Moves between objects:
state | p i b j o s
w642 | . . w842 w688 w699 w22
w900 | w688 . w935 w659 w702 w699
w22 | . . w577 w642 w659 w688
w392 | w819 w152 w360 w184 w762 w105
w454 | w56 . w422 w64 w895 w336
w152 | w294 w620 w682 w124 w942 w598
w294 | . w842 w621 w753 w152 w123
w621 | . w642 w294 w203 w682 w60
w496 | w37 w422 w85 w271 w987 w908
w407 | w699 . w64 w702 w854 w422
w249 | w757 w838 w311 w949 . w964
w908 | w843 w702 w240 w496 w813 w271
w610 | w14 w843 w184 w931 w36 w360
w819 | . w294 w691 w698 w392 w375
w336 | w935 . w702 w454 w804 w64
w964 | w762 w243 w553 w249 . w949
w184 | w698 w124 w610 w105 w757 w392
w311 | w36 w813 w249 w979 . w553
w659 | w22 . w56 w699 w422 w900
w123 | . w577 w60 w294 w598 w753
w987 | w496 w6 w10 w775 . w813
w942 | w152 w64 w271 w240 w243 w85
w203 | . w688 w753 w60 w843 w621
w376 | w702 . w804 w6 . w854
w10 | w85 w895 w987 w243 . w838
w649 | w105 w85 w32 w762 w949 w757
w378 | w64 . w854 w804 . w895
w702 | w900 . w336 w422 w376 w407
w6 | w422 . w895 w854 . w376
w682 | w621 w699 w152 w843 w271 w37
w240 | w124 w336 w908 w85 w838 w942
w124 | w753 w935 w843 w598 w240 w152
w854 | w407 . w378 w376 . w6
w757 | w184 w240 w36 w649 w249 w762
w838 | w240 w804 w813 w10 . w243
w842 | . . w642 w672 w620 w577
w935 | w672 . w900 w56 w336 w620
w824 | . w60 w375 w691 w931 w14
w949 | w649 w10 w979 w964 . w249
w271 | w682 w407 w942 w908 w775 w496
w843 | w203 w900 w124 w37 w908 w682
w931 | w824 w37 w105 w360 w32 w610
w105 | w375 w598 w931 w392 w649 w184
w698 | . w753 w14 w375 w184 w819
w699 | w642 . w620 w900 w407 w659
w243 | w942 w378 w775 w838 . w10
w37 | w60 w659 w598 w682 w496 w843
w691 | . w621 w819 w14 w360 w824
w620 | w842 . w699 w935 w64 w56
w577 | . . w22 w842 w56 w672
w360 | w691 w682 w392 w610 w139 w931
w139 | w360 w271 w762 w36 w553 w32
w85 | w598 w454 w496 w942 w10 w240
w672 | . . w688 w577 w935 w842
w56 | w577 . w659 w620 w454 w935
w775 | w271 w854 w243 w813 . w987
w688 | . . w672 w22 w900 w642
w762 | w392 w942 w139 w757 w964 w649
w753 | . w672 w203 w123 w124 w294
w36 | w610 w908 w757 w32 w311 w139
w813 | w908 w376 w838 w987 . w775
w375 | . w123 w824 w819 w105 w698
w598 | w123 w56 w37 w152 w85 w124
w32 | w931 w496 w649 w139 w979 w36
w804 | w336 . w376 w895 . w378
w422 | w659 . w454 w407 w6 w702
w64 | w620 . w407 w336 w378 w454
w60 | . w22 w123 w621 w37 w203
w895 | w454 . w6 w378 . w804
w979 | w32 w987 w949 w553 . w311
w14 | . w203 w698 w824 w610 w691
w553 | w139 w775 w964 w311 . w979

In the rows, 50 stands for zero.

The rows follow the links: the fewer symbols apart two objects are, the more alike their rows tend to be.

Rows of some objects; one shown again gets a slightly different row:
w598 -> 41	40	48	47	43	50	47	40	52	36	62	51	85	52	43	43	59	68	68	40	62	54	64	64	15	56	47	50	29	48	57	29	51	45	30	30	73	34	40	58	60	33	48	48	37	49	37	50
w610 -> 41	69	75	45	43	31	54	47	68	53	49	72	38	45	42	64	35	61	55	54	46	46	45	30	74	45	54	42	54	65	41	77	33	57	61	51	55	63	67	40	42	45	41	55	33	63	73	62
w979 -> 48	62	71	23	44	64	57	62	51	45	41	67	40	63	41	58	37	38	46	45	63	36	55	43	53	39	54	49	36	53	60	55	31	37	89	39	35	40	54	44	29	62	42	43	37	35	64	62
w649 -> 41	47	68	36	30	62	50	65	60	30	44	63	46	61	40	58	38	63	53	36	74	48	59	44	37	38	52	46	18	37	62	40	29	48	64	17	65	49	46	54	34	39	34	53	37	47	42	38
w621 -> 57	65	45	62	63	34	45	44	49	56	51	53	66	23	54	49	75	38	68	76	18	43	51	44	38	49	62	50	72	79	47	54	57	46	29	42	52	62	66	24	58	65	48	45	47	49	59	55
w10 -> 46	36	57	26	46	69	49	51	35	42	48	42	62	67	53	37	49	46	50	33	69	49	71	71	41	47	45	53	28	34	62	31	47	53	60	41	32	25	34	63	42	42	48	35	45	43	33	45
w682 -> 49	69	48	62	77	43	45	47	46	60	54	54	80	26	62	45	58	31	59	75	18	25	61	36	45	62	47	61	66	73	42	38	56	43	48	54	43	54	61	27	56	54	46	46	47	53	65	49
w659 -> 63	50	27	55	52	46	56	48	62	56	63	40	53	54	29	59	53	42	47	39	50	46	32	56	31	58	38	55	72	53	35	40	72	24	55	68	57	33	55	43	57	82	65	69	57	43	61	78
w843 -> 38	60	68	51	58	23	55	26	59	71	69	53	57	45	49	45	43	54	53	64	39	48	51	55	69	63	45	43	64	84	37	67	61	56	43	69	43	43	60	49	67	43	47	54	33	65	72	73
w14 -> 47	66	70	55	46	26	49	49	58	47	50	67	34	35	43	64	49	58	66	55	44	49	39	43	63	39	64	43	55	73	47	81	43	55	43	37	60	72	70	40	46	55	39	54	35	60	72	69
w56 -> 62	27	18	56	40	51	48	46	54	47	62	37	57	58	42	55	57	61	47	22	62	69	44	59	24	58	43	53	52	26	50	27	73	39	28	54	72	43	41	56	59	52	59	70	63	45	37	52
w105 -> 47	55	59	40	29	50	47	61	67	29	46	69	60	44	39	64	41	68	67	37	64	52	55	41	34	41	58	51	29	41	60	47	30	51	49	12	80	55	53	54	38	37	39	55	37	49	47	42
w152 -> 46	44	45	68	58	53	36	43	47	44	55	46	82	31	63	35	59	53	55	66	37	50	70	39	35	55	50	54	42	47	56	28	52	63	21	39	63	58	45	43	58	31	41	43	55	49	25	20

Each walk starts at a row. The symbols on each line, taken left to right, move it on to the next object.
Answer with the object's row; about right is enough.
---
45	52	59	59	43	55	41	63	52	35	44	65	54	31	56	56	46	57	53	60	44	53	52	24	47	36	56	51	34	39	58	45	27	58	40	25	76	76	57	44	38	32	40	52	50	52	38	20
i o p o j j	42	36	51	32	44	65	46	51	49	40	63	46	84	61	47	41	51	62	54	33	71	46	74	69	22	57	40	57	21	36	57	26	52	51	50	36	54	26	33	61	50	32	47	42	36	46	37	43
s b j s b b	37	58	76	39	62	32	54	31	51	66	69	50	57	50	53	43	37	51	40	66	40	37	54	52	74	62	46	46	51	71	34	59	49	47	63	75	23	34	55	48	63	41	47	48	35	62	69	71
---
50	54	56	48	30	45	52	58	60	32	47	64	56	41	33	59	64	63	78	36	65	59	52	49	26	36	65	40	42	47	65	58	42	54	39	9	82	62	56	52	36	51	45	54	37	43	49	49
o b o s s	49	77	66	50	57	58	48	66	57	48	39	66	45	31	54	63	35	33	41	70	37	30	55	17	65	43	56	54	45	54	47	54	27	47	80	48	44	64	64	32	31	49	35	51	43	46	59	40
i p o s i p o	61	51	27	49	53	60	57	51	56	57	59	40	45	61	30	58	44	39	34	39	53	46	35	58	38	66	32	54	57	45	38	32	71	23	68	79	41	26	47	46	50	72	61	67	57	39	58	71
---
49	71	54	49	77	53	49	46	43	58	51	49	75	40	61	45	45	27	42	76	27	26	66	36	55	60	44	61	52	68	43	38	47	41	71	66	19	42	51	26	53	53	44	40	48	46	57	52
s p p b j	51	45	41	70	54	41	42	47	44	39	48	47	70	31	64	41	74	52	78	58	35	62	59	50	33	50	62	48	57	59	57	48	55	57	11	24	71	67	53	45	59	46	51	43	54	51	34	26
s b j s b b	58	62	46	48	50	37	53	39	54	52	61	56	66	41	36	55	68	45	79	50	40	41	52	62	26	52	59	49	66	81	52	52	61	34	39	36	62	47	63	38	55	73	55	52	30	50	72	87
---
51	62	63	55	55	18	54	26	55	60	58	55	47	35	49	48	59	54	70	62	37	53	45	58	57	55	63	43	71	84	42	75	61	55	28	50	50	56	65	47	70	58	53	45	33	64	71	76
s b s j b j b j	51	36	37	47	40	40	44	42	50	39	50	50	75	46	44	51	71	67	83	39	59	62	55	68	20	48	59	47	47	54	63	45	57	51	14	24	80	46	52	54	62	50	53	52	38	46	43	53
j o s s p o	28	36	63	54	47	32	46	30	51	54	67	49	65	49	56	33	49	79	59	49	55	64	66	59	56	52	49	42	45	47	49	54	51	72	12	47	59	49	45	62	72	17	47	52	45	67	37	43
---
55	28	30	68	43	29	47	36	56	53	52	37	34	49	47	49	63	66	52	40	52	76	33	65	46	53	49	41	65	44	47	59	70	57	6	56	71	59	49	63	67	52	62	57	60	61	41	53
b b s j b	56	50	34	63	50	31	53	32	56	66	56	41	32	45	44	57	60	53	58	52	37	65	23	59	57	58	55	44	77	65	38	69	72	47	33	69	55	57	59	48	64	67	63	61	51	58	61	75
o b b p b j	63	31	18	58	41	48	48	47	54	42	51	43	53	47	39	49	69	58	67	32	54	72	36	65	22	52	51	49	57	40	55	47	75	48	21	40	74	50	47	53	61	64	63	54	60	49	42	52
---
46	73	61	34	41	47	56	57	70	42	52	73	50	45	26	69	40	50	63	45	54	34	48	40	40	45	50	46	42	65	57	53	38	35	79	31	69	59	68	41	38	61	39	58	24	45	73	73
o b j j b	33	69	84	40	47	38	55	50	60	54	50	72	29	46	46	60	29	55	38	58	50	44	51	33	79	39	56	44	47	63	44	71	26	54	71	54	41	53	62	49	45	43	32	51	33	54	70	63
b o b j j i j	42	55	72	34	63	48	58	44	35	68	49	49	41	62	57	36	40	35	39	58	53	37	58	64	81	55	52	49	48	58	42	64	49	52	76	73	7	29	47	56	55	47	48	33	43	55	60	68
---
61	25	23	49	40	61	48	50	53	42	55	27	54	69	46	45	50	55	35	25	63	61	42	64	28	55	32	56	46	23	49	29	62	39	50	59	59	30	30	62	49	54	60	64	65	41	29	43
o b p b o	64	29	30	39	48	71	49	54	36	46	44	33	48	74	49	42	49	49	36	24	70	60	50	64	36	49	37	58	41	21	60	34	61	46	63	56	39	28	27	66	51	55	61	45	65	38	29	48
j j j j s p p s	47	24	32	69	46	39	44	35	57	57	58	37	40	57	52	40	46	72	38	40	56	76	33	65	54	65	39	46	60	32	42	47	70	61	21	68	63	51	37	67	68	38	60	62	65	58	39	44
